cols: S V M T Y P L
[ 1.44  7.07  0.33  3.39  5.96 -0.34  0.85]  K_455
[-0.69  0.90 -1.31  2.88  1.16 -0.21 -0.65]  K_685
[-1.58 -5.34  0.62 -1.01  5.17 -1.45 -3.00]  K_405
[-1.01 -3.19 -0.51  9.00  2.82 -0.27 -0.48]  K_298
col: [3.39 2.88] -> T
gone K_298: [-0.27 -3.19  9.00 -1.01 -0.48 -0.51] -> [2.82]

cols: N U C A H K B E W
[ 0.21  0.01 -0.09  0.06 -0.74  0.07 -0.05 -0.21  0.06] : K_747
[-0.12  0.02 -0.25  0.11  0.11  0.29 -0.09  0.06 -0.20] : K_561
[-0.05  0.04 -0.13 -0.02  0.11  0.29 -0.17  0.02 -0.16] : K_352
[-2.06  0.00  0.14  0.06 -0.04  0.25 -0.76 -0.26  0.02] : K_192
[-0.08  1.21 -0.27  0.28 -0.38  5.29  0.16  0.70 -2.78] : K_926
[ 0.09  0.05 -0.52  0.48  0.41  0.13  0.13  0.51  0.03] : K_982
[-0.21  0.06 -2.19  0.18  0.67 -0.01  0.61 -0.21  0.18] : K_716
[ 0.24  0.05 -0.18  5.63 -0.61  0.13 -0.42  7.26 -0.08] : K_325
col: [0.25 5.29 0.13] -> K
col: [ 0.70  0.51 -0.21  7.26] -> E
which: [-0.05  0.04 -0.13 -0.02  0.11  0.29 -0.17  0.02 -0.16] -> K_352

cols: Kotuk bepar Sati duzut bogep kod fafi kizut Leno
[ 6.42 -8.93 -5.71 -6.42  7.16 -0.31 -0.55  2.70  0.60]  K_245
[-0.67  0.03  1.22 -1.62  1.48  0.02  0.25 -0.87  1.56]  K_271
[ 0.85  2.29  1.58 -0.97 -2.09 -1.05 -3.75  0.24 -1.81]  K_231
col: [-0.31  0.02] -> kod
col: [-1.62 -0.97] -> duzut
gone K_271: [-1.62 -0.67  1.22  1.56  1.48 -0.87  0.25  0.03] -> [0.02]

cols: Z Q G J R F D X
[-0.14  7.45 -0.90  2.60 -3.05 -0.71  5.27 -7.26] -> K_183
[-9.08  4.84  9.50 -3.10  9.51 -2.96  4.83  1.36] -> K_217
[ 2.49 -3.10  9.51 -2.96 -1.23  1.39  1.05 -4.12] -> K_213
gone K_213: [-2.96 -3.10  1.39  9.51  2.49 -4.12 -1.23] -> [1.05]
gone K_217: [-2.96 -9.08  9.51  4.83  9.50 -3.10  1.36] -> [4.84]
gone K_217: [-3.10  9.50  1.36  4.84  4.83 -9.08 -2.96] -> [9.51]
which: [ 2.49 -3.10  9.51 -2.96 -1.23  1.39  1.05 -4.12] -> K_213
back: [-3.05  2.60 -0.90  7.45] -> K_183
col: [-7.26  1.36] -> X
back: [ 1.36  4.83 -2.96  9.51 -3.10  9.50] -> K_217

cols: Ruk vosu kapa fibos
[-1.48 -1.73 -1.74  2.88] -> K_408
[ 4.96 -1.48 -1.74 -1.77] -> K_966
[-1.88  4.32 -5.83 -3.76] -> K_552
gone K_408: [-1.48  2.88 -1.73] -> [-1.74]
col: [-1.77 -3.76] -> fibos
back: [-1.74 -1.73 -1.48] -> K_408
gone K_966: [-1.74 -1.77 -1.48] -> [4.96]

cols: det Bapi gelo Gemas
[-0.44  4.45  7.40  6.91] = K_702
[-0.54  3.48  4.29  5.14] = K_752
[-0.51  1.98  3.08  5.07] = K_551
[-0.51  3.08  1.98  5.39] = K_302
[-0.20  4.06 -1.16  4.03] = K_640
[-0.27  4.74 -2.90  7.18] = K_238
[ 4.06 -0.20  2.60  4.45] = K_249
[-0.21  4.37  3.93  5.38] = K_887
[-0.08  3.65 -5.32  3.31] = K_968
which: [-0.20  4.06 -1.16  4.03] -> K_640
back: [ 1.98  3.08 -0.51] -> K_302
gone K_968: [ 3.31 -0.08 -5.32] -> [3.65]
which: [ 4.06 -0.20  2.60  4.45] -> K_249

cols: Notu musi Rol reka
[ 4.26  2.74 -0.53  0.66]  K_810
[ 0.07  0.42 -0.99 -5.42]  K_856
[-0.58  0.13 -0.27  7.03]  K_134
[-1.74 -0.43  0.09  0.82]  K_51
[ 3.15 -3.02  1.64  2.23]  K_363
[ 1.37 -0.72 -0.42  1.38]  K_223
[ 2.06 -4.46 -1.65  1.69]  K_291
[ 4.26  2.56 -0.53  0.66]  K_788
gone K_223: [-0.72 -0.42  1.37] -> [1.38]
col: [-0.99 -0.27  0.09  1.64] -> Rol
col: [-0.43 -3.02 -0.72 -4.46] -> musi
col: [-3.02 -0.72 -4.46  2.56] -> musi
col: [ 0.42  0.13 -0.43 -3.02 -0.72 -4.46  2.56] -> musi
col: [-1.74  3.15  1.37] -> Notu

cols: viri Gutem nodo faf Mibu buf
[ 2.42 -2.25 -6.95  0.94  2.55  1.00] : K_138
[ 5.50  5.48 -7.27  0.81  2.39 -2.25] : K_93
[-6.20 -5.01 -0.12 -2.27 -1.55  1.79] : K_577
[ 6.25  5.95  2.85  5.94  2.05 -1.79] : K_728
back: [-2.25  2.39] -> K_93
col: [-6.20  6.25] -> viri
gone K_728: [ 6.25  2.85  5.94 -1.79  2.05] -> [5.95]
gone K_577: [-0.12 -2.27 -5.01 -1.55 -6.20] -> [1.79]

cols: vos nazo dalo tibop
[-6.63  0.64  2.75  7.33] : K_570
[4.60 4.61 4.61 4.04] : K_359
[-6.63  6.63  0.64  2.75] : K_430
[-6.63  0.64  2.75  6.63] : K_921
gone K_570: [ 0.64 -6.63  2.75] -> [7.33]
back: [6.63 2.75 0.64] -> K_921
gone K_359: [4.04 4.61 4.61] -> [4.60]
col: [0.64 2.75] -> dalo

